Here is a tiny trained network, its code and every weight. The questions are about switching its units off for an input and a class, where a switched-off unit gives its printed mean instead of its output.

import numpy as np


def w(rows, s, z=0):
    codes = np.array(rows[::2]) - 128.0
    scale = np.full(codes.shape[1], s)
    scale[-1] = z or s
    return codes * scale


def norm(h):
    return h / np.sqrt((h * h).mean(-1, keepdims=True) + 1e-5)


def f(y):
    return y / 2 * (1 + np.tanh(0.7978845608 * (y + 0.044715 * y**3)))


def log_softmax(a):
    a = a - a.max(-1, keepdims=True)
    return a - np.log(np.exp(a).sum(-1, keepdims=True))


def net(x, mask):
    res = np.array(x, float).reshape(1, 4) / 4 @ E
    u = 0
    for l in range(4):
        y = f(norm(res) @ A[l][:, :-1].T + A[l][:, -1])
        res = res + np.where(mask[u : u + 8], y, B[l][:, -1]) @ B[l][:, :-1]
        u += 8
    return log_softmax(norm(res)[-1] @ U[:, :-1].T + U[:, -1])


A, B = {}, {}
E = w([
[99,90,202,103,146,3],'x0',
[58,197,164,173,56,126],'x1',
[92,92,128,124,105,138],'x2',
[114,91,185,211,138,178],'x3',
],0.0077)
A[0] = w([
[115,103,112,114,84,89,84],'L0N1',
[187,1,96,94,180,127,80],'L0N2',
[192,136,107,156,54,64,96],'L0N3',
[136,101,172,94,156,82,151],'L0N4',
[125,141,95,39,115,99,110],'L0N5',
[101,113,180,125,176,52,56],'L0N6',
[120,93,204,216,224,172,2],'L0N7',
[129,64,148,161,165,89,100],'L0N8',
],0.0091,0.004)
B[0] = w([
[102,157,132,131,124,101,140],'L0N1',
[213,143,205,95,90,171,254],'L0N2',
[75,162,142,145,88,126,141],'L0N3',
[139,186,148,199,206,162,207],'L0N4',
[139,96,36,237,125,81,213],'L0N5',
[45,143,106,57,170,113,208],'L0N6',
[109,78,1,233,43,67,201],'L0N7',
[114,82,143,109,151,119,176],'L0N8',
],0.0074,0.0041)
A[1] = w([
[156,152,82,140,129,254,123],'L1N1',
[98,101,222,183,161,119,1],'L1N2',
[65,58,114,162,159,117,96],'L1N3',
[184,154,113,16,128,114,103],'L1N4',
[33,216,163,141,97,135,97],'L1N5',
[149,167,79,94,52,37,87],'L1N6',
[94,199,186,163,11,106,54],'L1N7',
[103,108,26,117,139,209,131],'L1N8',
],0.0073,0.0034)
B[1] = w([
[44,143,205,73,147,179,252],'L1N1',
[106,149,89,143,137,70,142],'L1N2',
[119,145,105,153,181,140,155],'L1N3',
[94,65,147,174,65,102,161],'L1N4',
[198,66,222,1,102,78,219],'L1N5',
[154,119,80,213,144,116,187],'L1N6',
[192,105,176,94,35,112,209],'L1N7',
[81,190,138,149,160,93,211],'L1N8',
],0.0084,0.0044)
A[2] = w([
[37,172,75,176,237,138,4],'L2N1',
[176,136,2,128,80,64,8],'L2N2',
[235,71,151,165,217,219,32],'L2N3',
[99,75,41,187,78,130,73],'L2N4',
[65,159,104,28,170,123,202],'L2N5',
[138,70,2,221,54,106,206],'L2N6',
[163,39,183,11,18,128,144],'L2N7',
[98,111,64,125,93,63,163],'L2N8',
],0.0064,0.0021)
B[2] = w([
[180,132,200,96,165,149,176],'L2N1',
[120,220,133,180,101,80,171],'L2N2',
[168,133,154,188,43,144,177],'L2N3',
[81,213,38,163,100,63,153],'L2N4',
[8,118,94,156,190,77,174],'L2N5',
[98,186,66,169,37,32,220],'L2N6',
[214,66,126,137,150,205,253],'L2N7',
[146,194,1,232,85,238,170],'L2N8',
],0.0057,0.0046)
A[3] = w([
[99,102,138,65,118,84,166],'L3N1',
[100,9,98,197,115,171,138],'L3N2',
[243,88,165,96,109,137,66],'L3N3',
[86,161,119,88,192,200,109],'L3N4',
[162,91,137,157,129,100,68],'L3N5',
[104,76,172,169,101,191,252],'L3N6',
[88,128,150,99,202,83,166],'L3N7',
[91,137,121,84,137,157,170],'L3N8',
],0.012,0.0017)
B[3] = w([
[110,130,96,145,143,189,162],'L3N1',
[181,169,106,146,124,97,173],'L3N2',
[240,93,217,62,49,129,254],'L3N3',
[76,69,156,149,193,141,200],'L3N4',
[103,150,105,103,110,149,157],'L3N5',
[124,150,64,107,146,57,221],'L3N6',
[79,147,132,101,187,254,184],'L3N7',
[173,115,161,110,194,118,156],'L3N8',
],0.0097,0.007)
U = w([
[246,94,172,61,35,148,219],'0',
[50,134,128,99,199,192,167],'1',
[154,164,5,200,63,68,3],'2',
],0.014,0.00065)

Each question gives the input, the list of numbers given to net, and the class t.
The units are the neurons (one row each of A and B). Each row of codes is followed by its name. A weight is (code - 128) times the scale printed after its matrix; where a second scale follows, it is the last column's (A, B and U).
mask holds one flag per neuron, layer by layer. A switched-off neuron (its flag False) gives its mean, the last column of its row in B, instead of its output. The means were averaged over made-up inputs and are rounded, as every weight is.
A unit's drop is (log p(t) with every unit on - log p(t) with that unit switched off) / (log p(t) with every unit on - log p(t) with every unit switched off).
The circuit of an input: a set's keep is (log p(t) with only the set's units on - log p(t) with every unit switched off) / (log p(t) with every unit on - log p(t) with every unit switched off). Starting from the 12 units with the biggest drops (on a tie, the unit counted first), units are removed one at a time, each time the one whose removal leaves the highest keep (on an exact tie, the one counted first), for as long as the keep stays at least 0.8.
circuit, biggest first: the units of the circuit, biggest drop first
k most important neurons: the k neurons with the biggest drops, biggest first
top k neurons in layer l: the k neurons of layer l with the biggest drops, biggest first
drop when u is switched off: that unit's drop, to one decimal
input [-8,-6,-6,-1], class 1: top 2 neurons in layer 1 => [L1N1 L1N5]
input [3,-3,-3,5], class 2: circuit, biggest first => [L0N7]
input [7,0,1,-6], class 1: 4 most important neurons => [L0N4 L0N6 L0N7 L3N7]
input [8,-6,5,-6], class 1: 2 most important neurons => [L0N6 L1N5]
input [1,-1,6,-2], class 2: 3 most important neurons => [L1N1 L0N5 L1N5]
input [2,-1,0,-2], class 1: 2 most important neurons => [L0N4 L0N6]
input [3,-6,6,-7], class 2: 3 most important neurons => [L0N5 L1N5 L1N1]
input [-6,-2,3,-6], class 1: 3 most important neurons => [L1N1 L0N7 L1N8]
input [-3,-3,4,-4], class 2: top 2 neurons in layer 1 => [L1N5 L1N7]
input [5,5,0,-7], class 2: 2 most important neurons => [L0N5 L0N2]
input [-4,-6,-2,-8], class 2: 2 most important neurons => [L0N5 L1N5]
input [-2,-3,-6,4], class 2: drop when L0N7 is switched off => 1.3
input [-3,-3,0,-4], class 2: drop when L0N4 is switched off => 1.3
input [-1,4,-1,6], class 2: drop when L0N7 is switched off => 1.8
input [-5,-2,8,8], class 2: most important neuron => [L0N7]
